Here is a tiny trained network, its code and every weight. The questions are about switching its units off for an input and a class, where a switched-off unit gives its printed mean instead of its output.

import numpy as np


def w(rows, s, z=0):
    codes = np.array(rows[::2]) - 128.0
    scale = np.full(codes.shape[1], s)
    scale[-1] = z or s
    return codes * scale


def norm(h):
    return h / np.sqrt((h * h).mean(-1, keepdims=True) + 1e-5)


def f(y):
    return np.maximum(y, 0)


def log_softmax(a):
    a = a - a.max(-1, keepdims=True)
    return a - np.log(np.exp(a).sum(-1, keepdims=True))


def net(x, mask):
    res = np.array(x, float).reshape(1, 8) / 4 @ E
    u = 0
    for l in range(4):
        y = f(norm(res) @ A[l][:, :-1].T + A[l][:, -1])
        res = res + np.where(mask[u : u + 5], y, B[l][:, -1]) @ B[l][:, :-1]
        u += 5
    return log_softmax(norm(res)[-1] @ U[:, :-1].T + U[:, -1])


A, B = {}, {}
E = w([
[84,168,100,169,125,109,224,183,96,45,110,166],'x0',
[144,197,170,65,95,80,229,134,122,33,89,97],'x1',
[99,134,173,76,137,85,137,208,79,205,140,122],'x2',
[192,138,65,139,201,105,114,120,67,86,129,88],'x3',
[92,160,155,135,110,110,100,121,86,89,113,158],'x4',
[132,142,78,75,134,45,174,55,114,175,89,193],'x5',
[98,82,150,254,123,101,178,128,88,107,18,96],'x6',
[188,65,142,92,83,151,184,110,140,140,137,104],'x7',
],0.0084)
A[0] = w([
[97,140,163,191,124,126,146,125,112,76,124,175,1],'0.n1',
[148,226,41,98,126,146,165,197,165,220,200,144,87],'0.n2',
[119,122,234,82,100,192,104,241,122,49,179,135,39],'0.n3',
[241,49,99,101,36,170,195,104,254,42,135,126,71],'0.n4',
[67,121,73,167,149,105,10,133,73,132,228,121,70],'0.n5',
],0.0047,0.0029)
B[0] = w([
[82,196,127,95,167,165,132,123,125,87,119,177,160],'0.n1',
[93,145,187,189,158,89,61,153,73,126,106,96,205],'0.n2',
[30,87,145,186,121,157,127,220,72,198,151,72,228],'0.n3',
[144,154,127,41,121,119,195,145,254,123,120,126,252],'0.n4',
[191,91,190,154,153,128,192,139,181,135,115,125,213],'0.n5',
],0.008,0.0039)
A[1] = w([
[203,54,84,205,164,253,60,100,191,87,155,113,176],'1.n1',
[123,185,117,135,115,122,198,90,133,16,100,196,58],'1.n2',
[86,87,135,158,121,191,89,174,86,145,145,122,2],'1.n3',
[170,78,134,136,145,130,132,148,106,118,110,62,85],'1.n4',
[138,96,29,147,174,61,114,58,160,182,90,178,122],'1.n5',
],0.0069,0.0026)
B[1] = w([
[217,152,56,70,142,159,87,193,190,59,245,43,254],'1.n1',
[116,185,79,97,119,55,79,54,130,119,101,158,216],'1.n2',
[85,146,46,103,116,184,79,41,243,52,64,59,184],'1.n3',
[55,124,41,201,204,75,188,124,137,175,145,103,176],'1.n4',
[21,53,245,111,133,254,121,221,65,116,99,92,206],'1.n5',
],0.0077,0.0065)
A[2] = w([
[82,42,130,112,102,188,83,107,138,238,156,76,63],'2.n1',
[211,97,113,107,132,86,208,120,101,167,93,49,123],'2.n2',
[172,53,72,172,155,233,109,95,85,118,143,124,85],'2.n3',
[125,57,121,208,91,94,184,75,136,116,3,123,184],'2.n4',
[199,140,100,146,93,111,169,148,143,155,148,105,2],'2.n5',
],0.0068,0.0033)
B[2] = w([
[191,118,113,143,19,110,83,103,142,135,146,90,254],'2.n1',
[146,50,106,124,222,190,186,247,167,135,182,167,200],'2.n2',
[75,169,109,200,94,132,114,118,137,111,210,76,208],'2.n3',
[80,254,134,59,29,125,108,207,16,159,73,82,232],'2.n4',
[133,185,123,128,151,125,155,24,112,142,136,139,144],'2.n5',
],0.0077,0.0055)
A[3] = w([
[157,40,194,84,62,137,110,60,177,224,116,167,6],'3.n1',
[120,104,193,125,184,151,88,125,150,218,150,140,36],'3.n2',
[164,102,122,90,101,139,254,86,187,92,138,137,148],'3.n3',
[73,144,157,140,125,142,154,199,128,147,134,96,206],'3.n4',
[40,136,172,126,120,136,177,138,145,94,93,162,138],'3.n5',
],0.0092,0.0021)
B[3] = w([
[159,86,192,183,85,94,102,90,96,38,39,254,195],'3.n1',
[114,37,181,141,137,139,135,50,115,145,122,158,176],'3.n2',
[183,152,71,76,144,206,174,138,195,115,162,110,203],'3.n3',
[115,80,147,130,102,197,144,156,115,201,165,158,254],'3.n4',
[158,184,84,81,175,139,195,187,80,183,126,114,209],'3.n5',
],0.0098,0.0078)
U = w([
[140,53,190,168,174,83,66,47,43,115,72,237,116],'0',
[157,55,182,115,8,198,81,106,168,123,93,183,140],'1',
[118,136,83,234,138,93,86,96,128,60,57,120,23],'2',
[84,69,131,197,115,188,42,173,167,146,184,40,144],'3',
[211,153,51,57,197,157,168,133,212,82,176,110,171],'4',
[71,156,125,119,137,173,221,232,58,185,90,122,177],'5',
[113,224,74,105,114,59,125,79,60,87,47,150,100],'6',
[194,96,174,164,122,61,171,87,103,168,128,125,3],'7',
],0.012,0.0052)

Each question gives the input, the list of numbers given to net, and the class t.
The units are the neurons (one row each of A and B). Each row of codes is followed by its name. A weight is (code - 128) times the scale printed after its matrix; where a second scale follows, it is the last column's (A, B and U).
mask holds one flag per neuron, layer by layer. A switched-off neuron (its flag False) gives its mean, the last column of its row in B, instead of its output. The means were averaged over made-up inputs and are rounded, as every weight is.
A unit's drop is (log p(t) with every unit on - log p(t) with that unit switched off) / (log p(t) with every unit on - log p(t) with every unit switched off).
The circuit of an input: a set's keep is (log p(t) with only the set's units on - log p(t) with every unit switched off) / (log p(t) with every unit on - log p(t) with every unit switched off). Starting from the 12 units with the biggest drops (on a tie, the unit counted first), units are removed one at a time, each time the one whose removal leaves the highest keep (on an exact tie, the one counted first), for as long as the keep stays at least 0.8.
circuit, biggest first: the units of the circuit, biggest drop first
k most important neurons: the k neurons with the biggest drops, biggest first
k most important neurons of layer l: the k neurons of layer l with the biggest drops, biggest first
drop when u is switched off: that unit's drop, to one decimal
input [-5,-7,-4,2,1,5,-5,4], class 3: circuit, biggest first -> 1.n5
input [0,-3,2,8,-8,6,2,7], class 3: circuit, biggest first -> 1.n5, 2.n3
input [5,8,-4,-7,-4,3,4,5], class 4: 3 most important neurons -> 3.n3, 0.n4, 1.n5
input [-5,-7,8,-6,2,-8,-8,0], class 1: circuit, biggest first -> 3.n1, 2.n1
input [-8,7,6,-8,4,-4,-4,-8], class 1: circuit, biggest first -> 1.n1, 2.n4, 3.n2
input [-8,-4,-2,-8,4,8,-7,4], class 0: circuit, biggest first -> 3.n1, 1.n1
input [1,5,-1,-4,0,1,-3,-8], class 6: 4 most important neurons -> 1.n2, 1.n5, 2.n2, 3.n4
input [-3,6,2,-7,-5,-8,4,7], class 5: 2 most important neurons -> 1.n1, 0.n3
input [4,5,3,6,8,1,8,-4], class 6: 2 most important neurons of layer 0 -> 0.n3, 0.n1
input [-8,-7,7,-3,0,-4,-2,-1], class 1: 3 most important neurons -> 3.n1, 2.n1, 3.n2
input [-7,-5,1,-3,-5,4,-1,-2], class 1: 2 most important neurons -> 3.n1, 2.n1
input [8,-1,-5,-7,7,0,-1,5], class 4: 3 most important neurons of layer 1 -> 1.n5, 1.n2, 1.n4
input [7,5,0,5,6,-3,1,1], class 6: 3 most important neurons -> 1.n2, 1.n5, 2.n2
input [-1,1,-2,1,-5,-1,7,-7], class 5: circuit, biggest first -> 2.n4
input [5,6,-7,-5,-1,3,7,2], class 6: 2 most important neurons -> 1.n2, 2.n4
input [-2,5,6,-3,-2,-3,-4,-6], class 3: 2 most important neurons -> 0.n3, 2.n4
input [8,-3,-1,8,6,6,-8,-3], class 6: 2 most important neurons of layer 1 -> 1.n2, 1.n1
input [-2,-6,6,-2,1,4,-1,4], class 0: 2 most important neurons -> 3.n1, 1.n1
input [-3,-1,-6,7,7,-8,2,-8], class 4: 2 most important neurons -> 1.n1, 1.n5
input [2,-7,-5,6,-2,-7,-6,3], class 4: circuit, biggest first -> 1.n1
input [-8,-6,1,-4,-8,7,-7,-7], class 0: 2 most important neurons of layer 3 -> 3.n1, 3.n2
input [6,3,-1,7,-7,-8,-4,-8], class 3: 3 most important neurons of layer 0 -> 0.n3, 0.n4, 0.n2
input [-8,-5,7,3,5,8,-1,-6], class 0: drop when 2.n1 is switched off -> 0.0
input [-1,-1,5,-1,5,5,1,1], class 0: drop when 3.n1 is switched off -> 0.2
